In the rows, 128 means zero.
Rows lie near named flat spaces through zero. A row that begins with a name and a colon came from that space; any other row is followed by the name of its block's space that it lies nearest.
pj-ds: 128  150  89  109  131  119  117  121  142  137  158  94  131  89  101  107  174  154  76  156  121  97  111  113  94  121
gs-rc: 63  138  165  160  134  127  112  146  170  139  112  133  134  124  184  110  104  139  125  138  156  119  131  122  147  131
pj-ds: 126  138  125  147  140  158  125  118  123  122  107  140  134  114  116  152  118  121  154  124  104  132  126  112  161  110
pb-nc: 111  171  136  137  123  142  127  142  131  169  170  167  160  130  121  144  151  129  145  176  97  105  123  105  115  110
bc-gt: 174  146  104  151  107  135  141  105  103  96  129  142  136  131  110  127  161  112  142  114  108  129  124  128  115  125
bc-gt: 124  141  124  128  134  126  125  137  126  120  127  133  131  105  130  108  138  136  127  125  118  118  125  126  128  141
pb-nc: 97  97  144  108  146  143  112  125  105  136  127  114  123  141  150  163  123  123  128  118  161  135  143  134  110  119
pj-ds: 131  123  116  122  140  135  128  121  102  113  124  129  133  121  118  135  139  120  139  111  129  120  121  119  113  122
gr-nz: 96  128  151  117  132  150  111  144  137  168  142  133  124  129  126  141  130  148  110  144  119  127  149  117  133  127
pj-ds: 111  109  122  86  167  116  112  141  141  133  111  139  139  132  110  130  105  125  126  154  115  110  103  104  117  114
gs-rc: 164  145  102  97  144  133  136  138  98  126  136  127  123  76  86  127  136  139  143  125  77  135  128  139  156  149
gr-nz: 84  122  156  124  151  152  104  140  137  146  112  142  132  129  147  151  108  132  135  143  125  131  141  119  146  120
pb-nc: 124  138  136  135  121  149  118  129  136  142  131  134  125  125  121  133  138  140  115  138  109  131  144  122  138  127
gs-rc: 131  100  137  110  133  134  144  144  74  126  138  149  121  142  104  115  140  123  145  60  138  115  135  107  93  145
gs-rc: 176  112  150  134  83  85  167  152  154  136  133  174  120  201  105  77  100  118  131  113  118  135  125  126  124  154
bc-gt: 154  137  113  119  132  121  133  132  108  106  125  149  136  120  111  110  144  121  141  121  103  119  119  125  115  140
bc-gt: 151  135  120  181  81  177  120  86  131  116  125  122  114  151  106  137  180  135  87  105  120  135  158  107  116  106
gs-rc: 157  131  93  142  165  151  108  100  151  63  35  127  124  82  97  131  93  121  143  128  70  144  107  116  205  111
pb-nc: 143  156  105  169  109  124  146  102  153  129  138  129  150  140  118  143  129  110  144  156  128  116  97  110  130  87
gr-nz: 139  160  107  126  125  119  116  122  138  118  139  125  142  105  134  119  158  133  113  170  109  119  121  139  115  129
gr-nz: 125  103  145  85  157  118  118  151  129  135  106  142  123  135  127  136  86  126  141  142  111  144  132  141  150  142
gr-nz: 168  157  100  124  113  118  120  113  120  103  142  137  143  125  125  119  177  122  114  166  100  123  125  145  94  132
gs-rc: 142  108  130  137  134  131  131  126  130  99  85  149  122  144  111  112  106  117  140  94  117  130  122  109  143  129
pj-ds: 131  143  128  124  124  125  118  132  125  123  137  132  132  119  142  119  150  133  119  145  120  128  137  143  116  142
bc-gt: 154  116  119  134  106  125  149  109  107  130  149  123  128  162  115  148  138  110  137  113  147  133  125  129  102  113
pb-nc: 117  135  138  144  128  141  128  116  123  139  133  139  146  149  150  176  116  106  162  153  136  137  127  133  134  100
pb-nc: 146  125  115  108  125  127  130  124  121  135  141  106  115  116  111  132  137  138  111  130  122  137  136  142  130  135
gr-nz: 144  117  111  120  157  118  129  116  112  85  88  126  134  113  136  142  99  103  167  122  126  140  108  144  150  124
gr-nz: 142  146  128  126  131  126  143  144  115  131  132  136  126  96  121  120  117  133  156  119  103  137  130  143  165  151
gs-rc: 136  134  114  116  112  136  120  99  124  156  171  85  128  137  141  190  151  125  108  181  147  149  143  163  111  101
bc-gt: 120  132  135  121  133  132  116  131  121  128  131  124  128  119  148  137  134  131  126  140  129  136  141  146  129  136
pb-nc: 121  108  143  107  127  102  137  137  131  150  146  114  124  153  152  144  101  120  135  143  161  142  129  156  123  131
pb-nc: 173  133  114  109  105  100  152  124  140  151  159  99  116  132  118  144  111  128  125  163  123  159  130  174  153  136
bc-gt: 141  109  126  141  114  130  144  110  140  137  125  123  124  168  110  152  106  113  133  123  142  136  119  116  132  99
bc-gt: 139  136  118  110  160  120  130  131  102  108  114  149  150  113  134  153  108  102  184  146  107  132  107  141  141  124
pj-ds: 115  110  119  95  153  109  130  142  136  142  130  124  131  128  105  119  109  131  123  131  133  107  102  105  114  119
pj-ds: 128  133  129  138  131  151  98  110  133  106  102  141  135  136  140  144  145  122  118  152  109  134  140  128  124  116
pb-nc: 126  120  146  109  152  121  130  140  86  115  120  151  142  132  165  160  102  99  189  130  132  148  132  163  136  140
pb-nc: 147  135  106  154  134  140  131  102  114  86  98  131  137  116  124  139  130  108  154  111  120  129  113  122  140  111
gr-nz: 138  120  135  139  98  105  163  143  139  150  153  118  110  141  112  91  118  140  117  89  151  124  126  122  128  146
bc-gt: 144  120  119  96  176  156  99  133  109  97  72  187  144  124  83  140  119  114  155  139  51  121  118  93  140  118
pj-ds: 148  147  119  147  100  131  131  111  155  139  140  101  118  121  129  138  133  138  107  155  122  149  139  151  155  124
pj-ds: 114  114  129  133  146  145  122  123  131  123  101  139  132  136  113  141  110  120  139  117  123  121  118  98  137  105
gs-rc: 129  135  125  120  135  129  109  127  131  114  117  139  136  126  135  124  142  128  119  151  112  125  130  131  117  130
gr-nz: 149  154  116  140  106  115  137  127  131  122  148  133  134  122  127  104  155  131  120  138  118  121  125  136  114  140
gr-nz: 107  121  117  137  147  119  108  107  148  97  96  116  142  133  158  136  120  112  124  149  153  118  105  123  113  101
pj-ds: 113  158  135  158  118  149  122  133  121  124  135  143  134  103  139  109  160  141  127  114  117  115  141  118  127  140
bc-gt: 119  145  121  134  133  112  138  144  137  125  131  129  132  97  124  88  130  140  129  115  126  106  110  115  131  142
gs-rc: 132  168  124  121  133  115  112  143  161  129  126  138  139  93  140  107  131  144  118  188  84  130  127  148  155  147
gs-rc: 119  129  142  138  121  130  142  135  140  154  136  113  117  123  135  141  98  135  139  125  138  145  136  140  168  130
118  108  131  113  133  117  134  136  141  146  131  109  115  131  118  123  107  137  114  120  145  128  124  123  133  128 -> gr-nz
105  138  147  149  119  118  122  134  169  137  122  130  132  138  161  118  111  132  120  155  139  130  128  133  143  127 -> gs-rc
140  132  133  127  119  127  129  126  144  141  130  123  122  134  131  143  112  129  128  153  118  150  138  149  156  129 -> gs-rc
130  116  130  103  128  130  125  134  95  134  151  131  125  137  122  129  156  130  118  115  134  122  141  130  87  139 -> bc-gt
109  121  127  143  141  137  114  118  134  104  98  130  133  128  139  124  128  122  126  116  139  116  119  109  121  114 -> gs-rc
136  94  118  120  118  109  147  118  124  130  138  98  113  154  115  123  122  123  112  95  171  125  117  123  100  120 -> pj-ds
133  117  137  102  129  98  143  156  145  150  137  125  115  127  117  101  98  141  122  127  126  133  125  138  145  153 -> gr-nz
163  109  117  121  124  119  145  119  123  121  119  145  131  165  95  137  111  106  145  122  118  131  111  115  122  112 -> bc-gt
121  122  128  145  134  118  134  120  128  107  110  134  139  141  146  130  112  107  153  118  148  123  110  123  124  116 -> pb-nc
119  147  127  157  129  135  127  118  149  122  112  120  133  110  146  139  111  125  142  143  127  136  122  134  166  116 -> bc-gt
128  138  104  128  150  136  107  114  128  94  100  128  138  100  123  123  144  126  122  137  109  115  114  115  123  118 -> gs-rc
145  124  132  120  131  137  115  116  117  116  115  135  131  141  144  164  122  112  143  155  115  155  142  157  139  124 -> bc-gt
159  141  119  109  106  96  143  130  143  148  162  98  118  122  135  128  125  136  113  167  129  152  134  178  141  147 -> pj-ds
113  133  121  78  164  103  118  158  147  151  135  137  141  107  111  116  109  139  125  175  101  108  103  119  128  131 -> pj-ds
115  111  128  116  138  141  118  120  113  132  130  111  122  129  130  150  134  128  119  121  145  130  136  127  114  118 -> pb-nc
124  127  134  138  127  142  112  128  159  125  101  135  119  128  116  113  123  142  103  133  106  130  136  112  149  128 -> bc-gt
135  134  134  118  135  122  114  143  133  111  109  160  134  128  129  101  134  130  125  140  97  124  131  127  124  148 -> gs-rc
100  125  135  131  156  146  110  135  119  107  96  139  130  102  138  119  125  132  137  107  122  119  129  112  138  133 -> gs-rc
139  117  116  120  129  133  134  119  115  128  131  112  120  125  110  139  129  127  126  113  132  132  127  127  127  122 -> gr-nz
116  137  117  105  132  128  124  141  121  153  163  125  132  113  102  113  162  148  101  135  121  99  124  105  91  129 -> pb-nc
163  119  104  112  115  112  134  104  134  127  140  90  117  137  120  149  129  123  108  152  138  149  127  158  125  119 -> pj-ds
116  124  146  154  117  140  125  115  147  136  117  128  129  156  151  158  106  117  138  142  142  146  136  134  149  107 -> pb-nc
112  117  154  145  129  131  117  144  146  105  85  149  116  130  143  84  114  138  118  95  124  129  141  119  146  154 -> pb-nc
94  115  153  102  159  115  110  155  156  140  103  139  130  128  151  127  82  132  134  157  124  133  125  133  153  135 -> gr-nz
144  145  120  113  142  109  123  150  132  103  110  152  133  98  120  81  131  136  131  134  88  118  118  131  137  160 -> bc-gt

Each name stands for a flat space through zero: a line, a plane or more. A row that begins with a name and a colon came from that space; any other row is followed by the name of the space it lies nearest, among the names in its block.
tl-qp: 129  143  124  140  118  119  128  139  151  121  141  82  143  142  138  133  120  143  128  125  105  120  82  124  111  135
jb-ns: 162  118  132  130  141  106  135  118  130  143  125  121  150  127  103  144  102  139  136  124  88  129  117  120  112  88
tl-qp: 145  144  109  129  141  127  127  121  141  138  135  131  122  154  146  126  169  127  102  117  166  131  118  133  123  141
jb-ns: 120  123  123  118  104  144  154  140  111  107  130  103  118  122  142  83  118  115  123  96  155  74  154  120  110  122
fj-jp: 108  136  133  126  109  119  134  141  108  103  124  92  136  108  137  118  97  119  152  130  133  91  141  122  136  134
jb-ns: 117  118  139  123  117  162  135  107  126  125  120  145  107  119  130  99  119  114  111  110  151  111  140  114  122  117
tl-qp: 118  116  111  114  117  149  142  154  111  126  140  149  108  140  133  109  168  128  125  121  139  123  166  147  132  151
tl-qp: 151  129  121  127  145  137  127  100  136  151  122  152  118  145  121  125  145  127  100  119  143  135  126  127  120  114
nh-rh: 108  137  122  125  112  151  122  105  102  143  115  142  109  140  115  125  129  128  131  147  116  116  149  137  150  157
jb-ns: 93  114  163  135  82  136  135  128  117  105  127  103  137  93  144  121  78  121  163  105  112  113  119  96  127  138
fj-jp: 106  99  151  137  118  158  116  132  158  130  138  167  115  120  139  127  143  133  115  112  119  186  104  122  116  138
nh-rh: 150  106  145  123  142  136  139  116  142  131  133  157  128  114  120  131  125  121  123  110  137  136  126  108  119  88
jb-ns: 121  127  141  140  116  149  116  95  146  148  128  151  118  139  139  135  141  131  113  111  131  160  97  113  124  149
nh-rh: 115  127  106  140  133  121  106  155  145  133  120  117  124  149  132  105  141  145  93  130  109  168  116  166  96  144
fj-jp: 114  129  140  129  131  117  117  135  124  118  129  138  134  109  135  150  127  122  149  145  137  146  132  126  153  142
jb-ns: 133  132  134  122  154  146  119  104  137  133  118  159  113  123  108  133  126  118  113  155  141  129  132  128  146  105
fj-jp: 121  106  121  130  118  142  131  148  135  131  132  136  118  137  134  100  144  136  106  103  119  148  133  141  97  131
fj-jp: 92  85  124  118  100  160  144  192  125  102  141  132  110  118  130  77  134  136  121  108  102  134  161  152  97  130
jb-ns: 130  127  136  126  122  109  134  134  113  121  132  120  143  113  133  144  118  124  157  125  129  121  137  118  140  131
fj-jp: 144  163  110  128  140  101  127  118  120  127  125  101  137  140  144  137  140  119  128  134  170  101  128  128  141  140
nh-rh: 134  141  125  125  132  147  130  106  129  139  128  129  120  142  105  137  123  133  128  152  106  106  118  126  141  121
jb-ns: 100  121  134  132  130  122  105  149  128  123  124  146  128  116  128  143  132  132  139  155  113  172  134  147  145  152
tl-qp: 141  125  108  124  132  116  135  141  115  135  124  119  131  141  118  115  132  135  122  124  115  119  147  146  113  121
nh-rh: 158  149  135  136  155  110  120  106  163  132  137  125  142  132  143  158  140  123  118  126  162  140  82  106  131  114
nh-rh: 129  128  100  118  149  130  133  181  139  109  139  112  122  140  114  107  143  139  111  155  113  118  141  166  116  111
fj-jp: 114  115  156  119  107  166  140  99  115  128  135  168  111  110  131  138  131  112  150  119  146  117  142  96  158  138
nh-rh: 161  138  120  116  158  109  139  132  132  125  144  141  135  129  136  152  162  118  134  132  173  120  137  122  148  116
jb-ns: 101  102  138  131  94  137  133  146  116  119  126  124  126  114  142  101  114  129  133  95  116  137  142  126  106  142
tl-qp: 147  122  136  132  119  140  132  78  120  165  121  151  127  142  111  144  123  135  130  113  101  132  118  108  127  125
tl-qp: 130  113  133  124  123  143  139  128  130  125  130  138  120  123  130  109  129  123  118  106  138  121  136  120  114  114
fj-jp: 121  131  129  142  113  87  112  115  102  141  107  123  144  121  159  129  126  120  134  97  158  158  142  127  122  165
fj-jp: 140  118  126  124  119  137  143  111  111  141  119  123  127  133  105  112  104  133  127  117  98  101  141  124  113  105
nh-rh: 102  96  150  130  100  144  131  129  114  122  116  141  122  102  129  102  99  123  133  101  115  138  148  119  112  125
tl-qp: 125  125  120  127  147  137  122  149  150  117  127  124  120  129  116  109  124  132  103  146  119  132  122  147  113  103
tl-qp: 125  119  142  124  137  154  125  110  141  128  127  165  110  118  131  121  138  114  111  123  160  139  130  117  134  116
fj-jp: 146  142  136  116  130  151  145  83  117  138  131  143  118  131  113  145  127  116  141  137  143  83  132  100  158  116
jb-ns: 117  159  129  132  117  119  126  129  131  112  141  95  137  129  150  150  132  124  150  142  147  105  104  116  154  159
nh-rh: 132  115  119  126  120  133  137  137  118  138  128  124  129  139  107  121  121  143  131  128  83  124  137  139  114  121
nh-rh: 127  128  135  121  128  139  137  127  127  118  132  127  125  118  121  129  117  122  137  136  130  106  132  119  138  115
tl-qp: 135  126  116  121  151  116  123  135  117  131  114  141  125  125  115  120  130  123  118  142  138  132  158  148  130  113
138  134  118  137  144  109  114  133  144  136  125  122  136  140  131  133  137  137  111  130  125  155  109  141  114  128 -> fj-jp
133  136  129  133  134  109  122  127  129  126  122  112  140  124  128  134  113  128  131  133  126  127  120  127  126  121 -> tl-qp
159  145  114  120  150  132  135  103  129  146  133  144  122  150  119  143  157  125  118  137  149  111  129  125  143  121 -> fj-jp
141  138  134  135  129  102  125  113  128  134  131  126  143  126  151  151  139  122  139  111  159  140  116  110  136  143 -> nh-rh
104  104  139  127  107  135  130  147  115  118  126  136  125  110  132  114  118  127  140  116  116  140  149  130  123  137 -> fj-jp
130  139  115  135  138  85  115  148  119  124  116  100  148  126  133  132  117  132  134  138  125  138  133  147  123  134 -> fj-jp
114  135  120  132  129  116  122  165  137  108  128  84  139  126  114  121  98  142  133  157  83  118  114  149  117  119 -> jb-ns
134  125  132  130  134  127  130  130  134  126  122  105  138  124  95  128  84  140  133  149  73  112  114  130  117  91 -> fj-jp
146  122  122  126  112  104  145  121  96  139  123  116  142  129  134  124  123  126  144  94  132  110  153  119  118  131 -> tl-qp
127  135  107  130  134  127  122  149  133  133  131  112  128  151  108  129  133  149  122  156  82  131  120  157  122  133 -> tl-qp
131  115  128  122  136  145  133  138  137  128  135  140  122  130  107  127  128  136  125  141  99  130  128  135  125  108 -> fj-jp
127  137  148  130  136  146  118  99  150  132  139  162  120  124  140  161  151  118  131  137  159  148  101  104  159  141 -> fj-jp
136  144  133  136  131  90  115  105  107  142  112  116  152  121  120  163  102  129  157  146  111  133  126  122  149  136 -> tl-qp
161  126  120  127  142  118  130  91  115  160  111  148  129  141  113  129  130  127  113  113  133  130  142  126  119  110 -> tl-qp
126  108  115  119  126  144  141  159  127  122  135  128  119  135  112  102  132  138  118  126  100  121  146  148  108  112 -> fj-jp
125  123  132  126  124  120  126  125  114  135  132  156  128  123  145  145  156  121  142  118  155  152  146  125  147  156 -> jb-ns
140  132  143  134  112  128  140  104  133  129  131  101  141  125  129  132  98  129  139  107  115  100  99  97  117  113 -> jb-ns
122  127  132  136  115  116  124  130  126  128  126  113  138  126  139  128  119  131  134  115  121  136  119  124  119  139 -> nh-rh
114  141  144  137  150  114  104  137  154  106  119  109  139  104  122  140  91  125  129  166  121  141  99  129  136  107 -> tl-qp

Rows lie near named flat spaces through zero. A row that begins with a name and a colon came from that space; any other row is followed by the name of its block's space that it lies nearest.
hl-hn: 143  114  103  96  158  105  137  140  146  110  78  149  156  138  125  103  114  108  152  124  124  125  158  93  129  105
sl-jt: 126  137  113  159  166  92  114  127  146  143  132  128  101  71  138  125  98  136  139  129  122  123  124  165  124  142
hl-hn: 116  135  122  139  136  104  116  130  145  131  154  94  114  127  108  131  121  85  161  136  159  153  136  128  150  155
cn-ld: 126  129  135  113  121  141  122  135  113  117  128  144  138  128  129  134  139  143  103  132  114  143  131  130  106  131
sl-jt: 130  105  112  157  106  147  120  135  143  139  144  114  134  134  118  136  137  76  124  129  139  128  123  71  132  109
sl-jt: 139  114  112  131  141  122  135  123  137  132  127  148  135  110  136  113  123  128  126  121  119  115  145  122  119  120
sl-jt: 149  102  103  140  145  116  145  110  134  148  150  137  119  106  151  105  127  124  125  111  129  98  149  152  135  126
pc-tt: 120  107  141  132  95  137  130  127  158  159  130  115  121  128  121  133  126  160  126  97  116  99  109  92  115  126
cn-ld: 131  121  117  122  136  127  128  131  129  120  137  149  138  116  129  121  127  137  120  121  114  133  149  115  110  135
pc-tt: 115  83  132  104  90  141  118  138  137  168  183  117  117  147  129  145  160  150  90  103  124  107  120  145  109  151
cr-rr: 112  147  128  129  162  93  102  143  163  114  79  143  141  93  103  128  100  102  158  159  129  160  131  110  109  119
cr-rr: 127  143  110  136  154  126  119  147  131  105  93  157  143  118  128  130  103  136  138  135  103  127  126  91  117  107
cr-rr: 118  112  86  150  150  123  109  149  131  145  177  133  115  136  136  146  126  103  132  134  130  104  122  142  144  131
hl-hn: 130  139  130  150  131  129  129  120  120  131  140  125  115  109  136  129  122  139  125  126  124  126  122  143  130  135
cr-rr: 155  134  122  144  116  155  151  114  83  115  155  122  116  124  158  118  133  163  97  98  110  124  137  134  135  142
pc-tt: 128  118  135  137  124  120  131  119  158  143  97  126  135  122  118  121  124  101  146  136  141  116  121  107  131  100
cr-rr: 119  117  128  139  120  128  121  132  138  155  151  122  108  117  136  140  124  161  118  110  115  102  109  141  120  138
sl-jt: 112  134  130  138  124  124  122  124  129  134  177  111  115  132  117  137  133  118  141  131  144  139  132  141  139  159
cn-ld: 125  160  151  142  137  120  141  101  131  112  111  133  134  110  116  114  115  124  160  145  140  144  137  128  134  128
cn-ld: 124  149  139  122  130  140  131  118  103  100  149  154  143  120  123  125  137  141  118  141  120  158  151  134  110  146
sl-jt: 136  159  137  148  125  137  139  116  107  104  116  102  127  145  123  126  125  95  151  143  152  150  124  117  164  121
sl-jt: 101  172  137  137  152  110  97  149  123  109  123  123  114  113  114  153  106  140  143  154  124  162  108  151  124  152
cr-rr: 127  116  128  127  113  144  137  128  138  136  119  137  139  150  126  130  131  134  134  121  122  100  118  95  130  104
cr-rr: 129  134  114  95  159  110  123  138  115  104  117  140  145  152  124  123  136  86  141  159  148  152  150  158  143  127
cr-rr: 124  140  109  115  170  107  113  155  121  123  109  161  117  104  151  135  99  199  116  115  81  108  118  162  105  137
pc-tt: 145  150  129  147  150  118  147  107  135  108  73  136  144  117  125  104  107  95  166  146  141  130  137  104  149  92
hl-hn: 123  136  135  109  121  139  149  109  115  106  163  139  152  164  110  117  147  107  154  140  150  143  163  118  144  142
sl-jt: 124  142  167  108  112  122  138  115  143  125  84  124  134  118  115  118  120  166  138  119  122  136  124  116  111  129
sl-jt: 144  139  118  164  135  127  135  116  119  126  123  103  114  122  137  123  120  90  141  135  148  129  121  130  161  116
hl-hn: 136  113  131  122  123  123  109  127  126  120  130  126  141  98  119  123  155  62  91  158  150  189  152  140  102  133
sl-jt: 150  141  115  152  150  122  137  121  116  117  97  125  123  114  145  116  113  108  135  135  132  125  125  134  149  105
cr-rr: 119  128  153  143  73  164  122  129  108  143  170  87  106  146  126  155  151  147  95  112  130  135  96  124  128  149
cn-ld: 123  163  146  121  115  145  125  133  80  102  150  103  114  151  131  146  138  148  112  132  131  162  118  159  141  161
cn-ld: 131  109  121  116  122  140  134  130  131  130  130  152  145  137  130  124  136  136  118  121  115  112  137  107  115  116
hl-hn: 99  125  133  78  141  101  118  154  156  141  119  142  125  146  118  138  110  203  149  105  101  99  120  140  110  151
cr-rr: 150  144  98  163  147  146  138  130  105  94  120  149  140  114  142  118  108  123  128  123  106  132  143  77  132  111
cn-ld: 116  147  147  149  115  163  143  97  104  117  166  161  148  147  121  134  153  108  135  167  144  124  131  140  138  114
cn-ld: 129  110  137  92  123  109  141  117  145  141  130  116  131  145  120  111  139  122  143  118  148  125  148  145  135  140
pc-tt: 128  158  119  175  153  137  126  119  115  110  127  160  131  93  135  130  109  129  134  149  113  128  125  121  124  113
cn-ld: 125  134  132  142  133  115  119  128  137  138  119  109  114  117  126  133  121  112  136  137  141  132  113  145  138  127
pc-tt: 129  143  130  155  132  119  124  127  137  129  117  112  113  100  127  128  107  136  138  120  123  133  118  115  129  133
hl-hn: 128  128  134  107  122  151  148  123  108  125  131  164  139  153  143  128  134  190  118  114  99  89  124  136  121  118
pc-tt: 128  119  121  108  133  132  134  131  127  123  123  149  146  152  127  125  136  122  133  134  128  117  137  123  130  114
cn-ld: 125  131  137  125  129  122  128  121  132  129  125  128  129  123  123  125  130  121  133  136  137  134  131  139  127  129
hl-hn: 124  141  112  141  154  106  127  124  129  124  161  118  114  118  126  123  115  115  156  129  141  136  145  148  148  156
pc-tt: 135  134  145  136  111  131  134  115  121  132  133  101  113  116  131  125  131  135  118  117  135  141  124  138  131  143
hl-hn: 112  124  159  122  90  137  114  135  149  141  109  103  129  137  105  145  137  123  123  131  136  142  102  99  115  123
hl-hn: 113  133  130  126  143  94  109  148  165  145  98  112  108  104  120  135  94  163  148  111  113  120  107  125  117  139
pc-tt: 112  138  145  142  110  147  122  131  135  132  128  140  129  120  120  143  121  168  124  122  105  118  107  98  107  125
pc-tt: 141  112  138  115  106  141  147  108  114  136  147  120  129  143  137  117  154  123  111  120  142  124  140  148  135  131
128  128  116  110  139  153  142  127  103  105  136  186  163  161  134  126  142  135  125  145  113  108  146  123  125  105 -> pc-tt
125  137  109  131  148  127  121  142  114  115  144  142  126  126  136  134  119  144  126  126  111  129  133  132  126  140 -> pc-tt
107  119  131  114  117  128  107  146  123  148  167  114  109  146  128  155  144  144  109  128  129  123  107  170  125  153 -> sl-jt
109  152  128  137  129  132  115  136  109  114  169  110  119  150  116  149  133  108  141  147  145  153  124  142  148  154 -> sl-jt
134  126  135  137  113  138  140  118  126  134  135  120  121  124  133  123  127  150  124  108  121  117  126  116  128  132 -> pc-tt
144  129  144  160  105  147  147  94  111  139  154  114  113  104  143  118  140  133  107  118  135  127  128  145  131  134 -> pc-tt
129  116  124  140  125  129  132  125  136  152  142  133  112  112  143  129  119  173  119  102  106  91  116  135  120  131 -> cr-rr
124  130  126  157  125  121  111  134  134  145  137  98  102  108  130  141  121  114  122  129  136  134  105  140  134  135 -> hl-hn
124  149  151  138  107  160  159  97  106  118  145  133  140  173  122  127  143  124  155  143  148  110  124  125  162  113 -> cn-ld
139  94  112  116  126  117  136  125  144  151  138  117  125  139  134  116  138  106  128  114  142  108  139  135  139  125 -> pc-tt
122  126  136  126  116  135  123  125  122  130  149  123  127  132  123  135  142  118  118  136  137  141  128  139  125  138 -> hl-hn
111  134  123  115  132  127  103  154  110  126  153  117  116  148  128  155  138  127  112  141  130  142  113  165  131  149 -> cr-rr
128  127  120  150  120  154  133  127  120  129  136  142  135  144  134  137  131  126  127  132  121  103  114  106  137  103 -> cn-ld
127  116  106  139  136  130  115  139  123  132  160  137  124  119  135  136  132  118  111  129  122  128  133  134  120  136 -> cn-ld
123  96  149  69  89  146  142  128  131  140  129  131  150  186  118  127  164  140  116  117  135  112  133  122  122  122 -> pc-tt
110  107  90  144  151  117  108  149  156  146  152  142  133  145  119  144  124  78  155  148  140  100  122  115  144  109 -> cr-rr
135  146  146  139  118  121  124  110  104  117  159  88  108  101  125  123  141  101  111  136  155  188  144  167  132  171 -> cr-rr
131  162  139  120  133  134  120  139  104  82  91  129  145  128  117  130  123  117  124  148  124  181  134  105  120  127 -> cr-rr
136  109  86  122  167  97  110  149  129  132  143  127  118  116  141  125  125  92  121  133  135  135  145  164  135  139 -> hl-hn
144  121  119  143  133  128  124  135  130  134  90  129  124  105  144  126  118  129  109  123  114  118  112  120  120  102 -> hl-hn
132  131  121  122  137  136  140  117  103  117  163  151  134  134  139  122  140  137  120  132  126  126  149  157  130  140 -> hl-hn
109  169  131  130  141  130  109  146  95  101  145  114  118  153  121  155  127  119  138  157  139  159  112  159  150  149 -> sl-jt
145  111  126  73  107  128  149  148  123  125  101  93  124  180  136  118  124  180  128  68  113  110  130  98  142  141 -> cn-ld
127  124  155  123  110  116  133  105  141  143  135  103  119  113  117  118  140  114  130  129  154  147  135  151  127  145 -> cr-rr
